Here is a tiny trained network, its code and every weight. The questions are about switching its units off for an input and a class, where a switched-off unit gives its printed mean instead of its output.

import numpy as np


def w(rows, s, z=0):
    codes = np.array(rows[::2]) - 128.0
    scale = np.full(codes.shape[1], s)
    scale[-1] = z or s
    return codes * scale


def f(y):
    return np.maximum(y, 0)


def log_softmax(a):
    a = a - a.max(-1, keepdims=True)
    return a - np.log(np.exp(a).sum(-1, keepdims=True))


def net(x, mask):
    res = np.array(x, float).reshape(1, 7) / 4 @ E
    y = f(res @ A[0][:, :-1].T + A[0][:, -1])
    res = res + np.where(mask, y, B[0][:, -1]) @ B[0][:, :-1]
    return log_softmax(res[-1] @ U[:, :-1].T + U[:, -1])


A, B = {}, {}
E = w([
[127,219,65,130,41,155,30,116,150,40],'x0',
[128,173,63,134,26,95,222,169,65,229],'x1',
[125,223,45,141,239,109,163,43,59,133],'x2',
[129,128,129,130,128,131,129,128,128,129],'x3',
[133,128,128,135,127,130,128,128,128,127],'x4',
[125,129,127,125,128,132,128,127,127,129],'x5',
[124,59,16,121,187,132,81,252,70,98],'x6',
],0.0045)
A[0] = w([
[127,104,182,127,207,132,70,97,158,67,25],'neuron 0',
[111,47,185,119,208,115,192,135,118,201,18],'neuron 1',
[122,155,104,127,96,134,91,121,132,106,36],'neuron 2',
[144,144,158,140,108,131,141,90,129,130,31],'neuron 3',
[121,46,211,135,10,124,97,210,171,132,25],'neuron 4',
[127,103,155,129,91,123,117,153,141,128,39],'neuron 5',
[125,204,67,134,224,117,149,59,103,145,30],'neuron 6',
[124,139,118,129,114,132,115,127,130,117,65],'neuron 7',
[126,98,92,134,151,123,109,176,107,117,72],'neuron 8',
[132,111,144,125,105,126,121,141,138,129,64],'neuron 9',
[127,130,128,127,129,128,130,129,130,127,111],'neuron 10',
[123,156,106,127,97,134,92,122,132,107,42],'neuron 11',
[124,176,90,134,187,120,140,83,109,137,30],'neuron 12',
[130,118,136,126,119,124,120,134,135,130,61],'neuron 13',
[125,106,92,134,145,130,117,179,115,117,76],'neuron 14',
[131,64,179,120,195,121,184,138,119,177,20],'neuron 15',
[122,175,88,132,185,122,142,87,110,136,33],'neuron 16',
[121,149,114,128,107,133,110,128,131,108,46],'neuron 17',
[125,113,161,128,179,131,88,108,147,86,29],'neuron 18',
[115,192,77,123,50,128,58,120,143,68,27],'neuron 19',
[130,147,112,123,104,131,98,122,132,111,50],'neuron 20',
[116,150,179,139,103,128,143,71,141,138,70],'neuron 21',
[125,152,169,136,104,142,155,87,141,127,56],'neuron 22',
[142,122,115,116,142,122,118,143,121,116,74],'neuron 23',
[125,158,81,131,49,112,185,161,98,185,52],'neuron 24',
[126,153,89,133,60,111,175,157,103,175,53],'neuron 25',
[133,140,147,143,115,135,144,103,134,127,41],'neuron 26',
[125,156,185,140,96,121,145,80,147,132,80],'neuron 27',
[121,142,110,127,94,122,155,145,118,153,61],'neuron 28',
[121,83,58,140,162,129,105,216,112,110,72],'neuron 29',
[120,147,106,125,90,124,162,146,114,156,64],'neuron 30',
[125,84,63,140,162,131,102,211,106,112,64],'neuron 31',
[120,112,168,133,182,128,86,102,153,81,30],'neuron 32',
[126,114,156,130,169,127,94,111,144,93,32],'neuron 33',
[130,116,138,126,113,128,118,138,138,132,62],'neuron 34',
[136,157,103,119,85,134,78,112,136,98,37],'neuron 35',
[130,140,114,128,106,119,145,142,126,145,75],'neuron 36',
[128,157,215,135,84,120,144,34,147,147,89],'neuron 37',
[113,143,118,127,143,128,132,123,119,126,5],'neuron 38',
],0.011,0.0016)
B[0] = w([
[128,38,125,173,121,141,130,127,121,172,229],'neuron 0',
[128,221,129,215,123,130,123,127,122,103,241],'neuron 1',
[130,164,131,162,127,128,131,130,125,119,162],'neuron 2',
[126,143,125,102,131,129,128,127,135,155,157],'neuron 3',
[127,84,117,64,137,106,134,121,107,2,255],'neuron 4',
[130,114,127,109,131,120,130,130,122,91,161],'neuron 5',
[129,92,129,73,121,114,127,137,120,35,246],'neuron 6',
[126,142,126,142,129,128,127,129,127,123,140],'neuron 7',
[129,152,134,90,125,128,131,126,141,163,175],'neuron 8',
[129,120,129,116,128,124,129,131,126,105,148],'neuron 9',
[128,127,129,128,128,127,129,127,129,127,128],'neuron 10',
[130,163,132,162,127,126,132,130,125,120,161],'neuron 11',
[129,106,129,93,126,119,128,131,123,70,199],'neuron 12',
[125,124,129,120,128,125,128,133,128,119,136],'neuron 13',
[129,148,131,90,133,131,128,126,138,158,171],'neuron 14',
[123,199,123,199,117,129,124,131,126,105,216],'neuron 15',
[129,107,132,93,125,119,131,127,126,71,197],'neuron 16',
[127,152,126,149,130,130,128,129,125,122,148],'neuron 17',
[131,72,129,157,126,139,125,126,124,157,191],'neuron 18',
[122,209,137,208,132,126,139,136,120,107,215],'neuron 19',
[129,155,127,153,128,125,127,124,127,122,152],'neuron 20',
[131,154,122,83,134,131,126,130,133,169,183],'neuron 21',
[132,149,121,94,132,125,127,126,134,163,172],'neuron 22',
[124,136,124,119,127,126,135,130,133,144,142],'neuron 23',
[132,43,134,176,131,145,116,122,134,166,236],'neuron 24',
[130,56,133,168,131,143,120,126,131,160,218],'neuron 25',
[128,138,122,112,132,131,131,126,134,147,147],'neuron 26',
[124,154,128,86,124,121,132,132,144,171,186],'neuron 27',
[133,94,131,149,133,135,126,127,126,146,171],'neuron 28',
[127,166,128,60,130,127,130,121,143,188,211],'neuron 29',
[128,87,129,151,134,135,121,124,122,151,180],'neuron 30',
[129,164,131,63,122,127,133,123,147,185,207],'neuron 31',
[135,62,127,159,124,134,128,134,126,160,199],'neuron 32',
[129,82,130,151,128,136,126,126,125,152,178],'neuron 33',
[126,122,128,119,129,126,127,133,129,112,141],'neuron 34',
[126,174,129,172,131,124,130,121,126,119,174],'neuron 35',
[125,103,131,142,131,132,126,132,129,139,156],'neuron 36',
[125,170,121,53,133,130,126,138,139,194,224],'neuron 37',
[127,122,126,116,131,119,129,125,129,117,136],'neuron 38',
],0.03,0.0067)
U = w([
[130,177,121,36,134,126,134,127,173,216,253],'0',
[130,81,120,77,129,90,135,129,98,1,81],'1',
[139,21,137,202,127,167,110,121,125,186,118],'2',
[117,233,134,235,118,124,133,134,116,97,34],'3',
],0.0063,0.0004)

Each question gives the input, the list of numbers given to net, and the class t.
The units are the neurons (one row each of A and B). Each row of codes is followed by its name. A weight is (code - 128) times the scale printed after its matrix; where a second scale follows, it is the last column's (A, B and U).
mask holds one flag per neuron, in row order. A switched-off neuron (its flag False) gives its mean, the last column of its row in B, instead of its output. The means were averaged over made-up inputs and are rounded, as every weight is.
A unit's drop is (log p(t) with every unit on - log p(t) with that unit switched off) / (log p(t) with every unit on - log p(t) with every unit switched off).
The circuit of an input: a set's keep is (log p(t) with only the set's units on - log p(t) with every unit switched off) / (log p(t) with every unit on - log p(t) with every unit switched off). Starting from the 12 units with the biggest drops (on a tie, the unit counted first), units are removed one at a time, each time the one whose removal leaves the highest keep (on an exact tie, the one counted first), for as long as the keep stays at least 0.8.
circuit, biggest first: the units of the circuit, biggest drop first
top k neurons: the k neurons with the biggest drops, biggest first
drop of u: that unit's drop, to one decimal
input [7,-3,8,-8,-3,-1,-8], class 0: top 2 neurons : neuron 37; neuron 4
input [7,8,5,1,5,-2,5], class 2: top 2 neurons : neuron 24; neuron 25
input [6,1,-6,-6,-4,-8,6], class 0: circuit, biggest first : neuron 29
input [7,4,-8,5,2,7,5], class 1: top 3 neurons : neuron 4; neuron 1; neuron 15
input [-1,-5,8,-8,0,1,-8], class 0: top 3 neurons : neuron 37; neuron 4; neuron 21
input [5,-7,4,-2,-8,7,-5], class 2: top 2 neurons : neuron 0; neuron 32
input [1,-5,-6,-4,-6,-1,1], class 1: top 2 neurons : neuron 4; neuron 24
input [5,6,-8,-5,5,4,-7], class 1: top 3 neurons : neuron 4; neuron 29; neuron 31
input [8,-1,7,7,0,-4,3], class 3: top 3 neurons : neuron 19; neuron 4; neuron 35
input [-8,3,-5,8,6,8,1], class 3: top 2 neurons : neuron 1; neuron 15
input [-5,-2,2,-4,0,6,-4], class 3: top 2 neurons : neuron 1; neuron 15
input [8,7,-4,0,8,-4,-7], class 3: top 3 neurons : neuron 19; neuron 35; neuron 29
input [6,-5,0,2,-5,6,4], class 3: top 2 neurons : neuron 19; neuron 24
input [7,-5,3,8,1,6,-4], class 3: circuit, biggest first : neuron 19
input [1,7,3,5,-7,-3,8], class 0: top 2 neurons : neuron 29; neuron 31
input [7,-2,1,-5,1,-7,7], class 0: top 4 neurons : neuron 29; neuron 31; neuron 1; neuron 15
input [2,6,-3,-5,2,3,-6], class 0: top 4 neurons : neuron 37; neuron 0; neuron 27; neuron 21
input [3,-1,-7,-5,-1,0,0], class 1: drop of neuron 4 : 0.5
input [-4,-1,-6,-6,1,1,5], class 1: drop of neuron 5 : 0.2
input [-5,5,-8,4,6,-1,0], class 1: drop of neuron 4 : 3.0
input [8,-6,2,-7,-4,-1,6], class 3: drop of neuron 19 : 1.9
input [-3,-5,5,-2,7,0,-6], class 0: circuit, biggest first : neuron 37
